Below are the code and all the weights of a small trained network. Each question names an input and a target symbol and asks about switching units off, where a switched-off unit gives its printed mean instead of its output.

import numpy as np


def w(rows, s, z=0):
    codes = np.array(rows[::2]) - 128.0
    scale = np.full(codes.shape[1], s)
    scale[-1] = z or s
    return codes * scale


def norm(h):
    return h / np.sqrt((h * h).mean(-1, keepdims=True) + 1e-5)


def f(y):
    return y / 2 * (1 + np.tanh(0.7978845608 * (y + 0.044715 * y**3)))


def softmax(a):
    e = np.exp(a - a.max(-1, keepdims=True))
    return e / e.sum(-1, keepdims=True)


def log_softmax(a):
    a = a - a.max(-1, keepdims=True)
    return a - np.log(np.exp(a).sum(-1, keepdims=True))


def net(x, mask):
    ids = ['ΔΠγεμξτ'.index(c) for c in x.split()]
    T = len(ids)
    res = E[ids] + P[:T]
    u = 0
    for l in range(2):
        r = norm(res)
        for j in range(3):
            rows = slice(2 * j, 2 * j + 2)
            q, k, v = (r @ M[l][rows].T for M in (Q, K, V))
            z = softmax(np.where(np.tri(T) > 0, q @ k.T / 2**0.5, -1e9)) @ v
            o = O[l][rows]
            res = res + np.where(mask[u + j], z, o[:, -1]) @ o[:, :-1]
        u += 3
        y = f(norm(res) @ A[l][:, :-1].T + A[l][:, -1])
        res = res + np.where(mask[u : u + 12], y, B[l][:, -1]) @ B[l][:, :-1]
        u += 12
    return log_softmax(norm(res)[-1] @ U[:, :-1].T + U[:, -1])


Q, K, V, O, A, B = {}, {}, {}, {}, {}, {}
E = w([
[113,119,118,120,173,135],'Δ',
[103,239,99,77,196,96],'Π',
[158,200,156,196,131,57],'γ',
[42,26,192,76,137,215],'ε',
[64,90,218,103,231,100],'μ',
[142,254,201,182,126,141],'ξ',
[203,128,46,46,71,90],'τ',
],0.016)
P = w([
[35,98,105,206,54,90],'0',
[34,140,48,182,142,82],'1',
[112,146,117,205,136,134],'2',
[7,168,158,115,67,76],'3',
[95,174,101,134,202,58],'4',
[157,145,150,200,167,151],'5',
[57,160,211,81,78,69],'6',
[153,150,156,108,223,67],'7',
[170,156,191,179,211,175],'8',
],0.016)
Q[0] = w([
[110,102,171,140,56,155],'L0H1',
[142,117,106,149,97,181],'L0H1',
[217,64,77,96,102,102],'L0H2',
[86,113,176,118,105,149],'L0H2',
[49,115,253,103,190,11],'L0H3',
[191,103,62,131,178,128],'L0H3',
],0.017)
K[0] = w([
[66,127,116,219,105,96],'L0H1',
[71,103,49,191,139,111],'L0H1',
[19,116,55,147,58,116],'L0H2',
[138,81,109,139,153,189],'L0H2',
[224,155,250,64,150,188],'L0H3',
[45,138,163,104,81,63],'L0H3',
],0.015)
V[0] = w([
[212,115,99,87,95,118],'L0H1',
[158,148,73,7,66,78],'L0H1',
[142,56,213,192,205,37],'L0H2',
[54,160,200,105,79,59],'L0H2',
[111,119,211,136,32,240],'L0H3',
[2,62,110,148,245,189],'L0H3',
],0.0089)
O[0] = w([
[55,99,169,147,88,61,3],'L0H1',
[119,52,234,135,89,148,123],'L0H1',
[75,108,23,170,141,2,220],'L0H2',
[113,253,188,29,44,28,212],'L0H2',
[170,229,79,37,129,156,21],'L0H3',
[193,30,138,68,167,85,188],'L0H3',
],0.0092,0.0057)
A[0] = w([
[159,165,203,148,128,173,75],'L0N1',
[68,132,129,146,225,168,3],'L0N2',
[87,124,173,107,86,121,37],'L0N3',
[119,149,111,64,45,176,83],'L0N4',
[175,88,40,138,146,209,90],'L0N5',
[162,43,135,151,175,176,152],'L0N6',
[198,158,91,87,92,119,79],'L0N7',
[84,147,141,82,145,254,62],'L0N8',
[193,108,131,94,177,93,96],'L0N9',
[61,84,148,14,142,191,151],'L0N10',
[127,167,184,165,135,84,126],'L0N11',
[153,108,155,98,159,187,18],'L0N12',
],0.015,0.0033)
B[0] = w([
[92,236,170,132,153,113,140],'L0N1',
[67,111,114,151,70,167,185],'L0N2',
[141,62,118,99,74,67,152],'L0N3',
[114,178,65,240,188,153,137],'L0N4',
[66,205,77,168,60,109,138],'L0N5',
[110,107,67,72,103,167,151],'L0N6',
[109,77,126,98,180,134,141],'L0N7',
[111,151,162,160,112,253,131],'L0N8',
[103,77,83,135,144,223,173],'L0N9',
[181,183,85,79,163,26,157],'L0N10',
[149,77,136,96,134,158,254],'L0N11',
[180,158,117,32,154,207,124],'L0N12',
],0.011,0.0099)
Q[1] = w([
[111,164,141,220,198,157],'L1H1',
[1,111,91,51,202,56],'L1H1',
[151,77,123,114,103,83],'L1H2',
[157,104,124,150,44,190],'L1H2',
[195,165,147,82,120,77],'L1H3',
[173,71,115,142,67,136],'L1H3',
],0.016)
K[1] = w([
[110,140,188,110,208,52],'L1H1',
[220,91,174,179,195,170],'L1H1',
[181,68,70,185,68,111],'L1H2',
[79,128,65,68,4,102],'L1H2',
[125,154,128,101,21,87],'L1H3',
[188,69,131,169,58,208],'L1H3',
],0.014)
V[1] = w([
[2,183,150,126,146,146],'L1H1',
[45,132,90,83,154,121],'L1H1',
[80,117,20,103,47,136],'L1H2',
[131,196,175,49,90,132],'L1H2',
[102,108,118,115,98,100],'L1H3',
[120,211,158,58,192,103],'L1H3',
],0.0097)
O[1] = w([
[92,226,218,97,153,191,247],'L1H1',
[48,144,157,111,139,234,243],'L1H1',
[203,2,198,156,130,121,110],'L1H2',
[150,116,121,75,128,23,110],'L1H2',
[101,133,91,138,162,126,205],'L1H3',
[122,69,160,218,112,169,254],'L1H3',
],0.0079,0.0046)
A[1] = w([
[156,88,145,135,55,118,143],'L1N1',
[175,142,163,137,3,164,2],'L1N2',
[93,148,119,150,61,104,109],'L1N3',
[110,124,98,119,155,49,135],'L1N4',
[244,149,78,70,136,178,26],'L1N5',
[99,109,106,138,6,114,79],'L1N6',
[67,101,113,162,136,112,141],'L1N7',
[146,119,185,149,143,199,54],'L1N8',
[135,76,159,150,112,137,178],'L1N9',
[151,84,233,52,93,90,84],'L1N10',
[211,125,77,113,151,99,80],'L1N11',
[130,103,184,61,117,88,133],'L1N12',
],0.021,0.0071)
B[1] = w([
[129,154,186,141,174,157,158],'L1N1',
[150,170,152,255,180,232,131],'L1N2',
[135,79,109,115,164,142,186],'L1N3',
[133,147,144,136,128,165,245],'L1N4',
[226,155,117,100,47,197,146],'L1N5',
[84,119,74,90,77,135,170],'L1N6',
[172,135,127,156,107,107,254],'L1N7',
[118,114,149,195,104,171,165],'L1N8',
[96,186,139,105,157,118,171],'L1N9',
[94,107,235,76,117,54,241],'L1N10',
[99,103,155,90,125,134,141],'L1N11',
[173,106,167,146,97,88,217],'L1N12',
],0.02,0.0088)
U = w([
[53,132,73,138,41,67,155],'Δ',
[63,110,199,184,97,217,73],'Π',
[227,163,143,207,111,76,132],'γ',
[201,147,145,80,115,167,162],'ε',
[102,73,134,115,255,106,92],'μ',
[65,254,122,92,161,85,90],'ξ',
[95,104,212,102,99,49,253],'τ',
],0.0075,0.0029)

Each question gives the input, a string of symbols that net reads in full, and the target symbol t.
The units are the heads (2 rows each of Q, K, V and O) and the neurons (one row each of A and B). Each row of codes is followed by its name. A weight is (code - 128) times the scale printed after its matrix; where a second scale follows, it is the last column's (O, A, B and U).
mask holds one flag per unit, layer by layer, with each layer's heads first. A switched-off unit (its flag False) gives its mean, the last column of its rows in O or B, instead of its output. The means were averaged over made-up inputs and are rounded, as every weight is.
A unit's drop is (log p(t) with every unit on - log p(t) with that unit switched off) / (log p(t) with every unit on - log p(t) with every unit switched off).
The circuit of an input: a set's keep is (log p(t) with only the set's units on - log p(t) with every unit switched off) / (log p(t) with every unit on - log p(t) with every unit switched off). Starting from the 12 units with the biggest drops (on a tie, the unit counted first), units are removed one at a time, each time the one whose removal leaves the highest keep (on an exact tie, the one counted first), for as long as the keep stays at least 0.8.
circuit, biggest first: the units of the circuit, biggest drop first
most important unit: the unit with the biggest drop
k most important neurons: the k neurons with the biggest drops, biggest first
k most important neurons of layer l: the k neurons of layer l with the biggest drops, biggest first
which heads matter: for each layer, one digit per head in row order, 1 if its drop is at least 0.15 and else 0, layers parted by /
input τ Π ε Π Π, target ε: circuit, biggest first => (L0H3, L1N5)
input μ Π Π Π γ, target γ: most important neuron of layer 1 => (L1N7)
input γ Π Δ Δ, target μ: which heads matter => 011 / 010
input ξ γ Δ Π, target μ: circuit, biggest first => (L0H3, L0H2, L1N10)
input Π Π Π Π Π γ τ, target Δ: 2 most important neurons of layer 0 => (L0N4, L0N7)
input γ Π Π ξ Π Π, target Π: which heads matter => 000 / 001
input Π γ ξ Π Π Π γ Δ, target γ: which heads matter => 001 / 101
input ξ Π γ γ γ Π ξ γ μ, target μ: circuit, biggest first => (L0H2, L0H3, L0N9)
input Δ ξ γ μ, target Δ: 2 most important neurons => (L0N2, L1N6)
input γ Δ μ Π Π, target μ: which heads matter => 001 / 000
input Π ε ξ Π τ ε Π γ Π, target γ: circuit, biggest first => (L1H1, L1N10)
input Π ε ξ γ Π ξ γ, target ξ: which heads matter => 101 / 000
input ξ γ ξ Π γ, target ξ: circuit, biggest first => (L0H3, L1N12)
input τ γ ξ ε, target ξ: most important unit => L0N10
input Π Π Π τ Δ Π τ Π ξ, target ξ: circuit, biggest first => (L0N1, L1H2)
input Π Π τ Π ε Π, target ε: 3 most important neurons => (L0N6, L1N5, L0N12)
input ε Π γ ξ γ τ τ, target Π: 3 most important neurons => (L1N2, L0N4, L1N1)
input Π ξ ε μ γ γ ξ, target Δ: which heads matter => 011 / 000
input τ ξ Π Π Δ γ γ, target Δ: which heads matter => 010 / 000
input γ Π τ ξ, target Π: circuit, biggest first => (L0H2, L1N8)
input γ Π γ ε, target Δ: 2 most important neurons => (L1N6, L1N7)
input γ Π τ Π Π Π ξ Δ, target ξ: which heads matter => 011 / 000
input Π γ Π τ γ γ Π, target Δ: which heads matter => 010 / 010
input γ ε γ ε Π ξ Π Π γ, target Π: which heads matter => 010 / 101
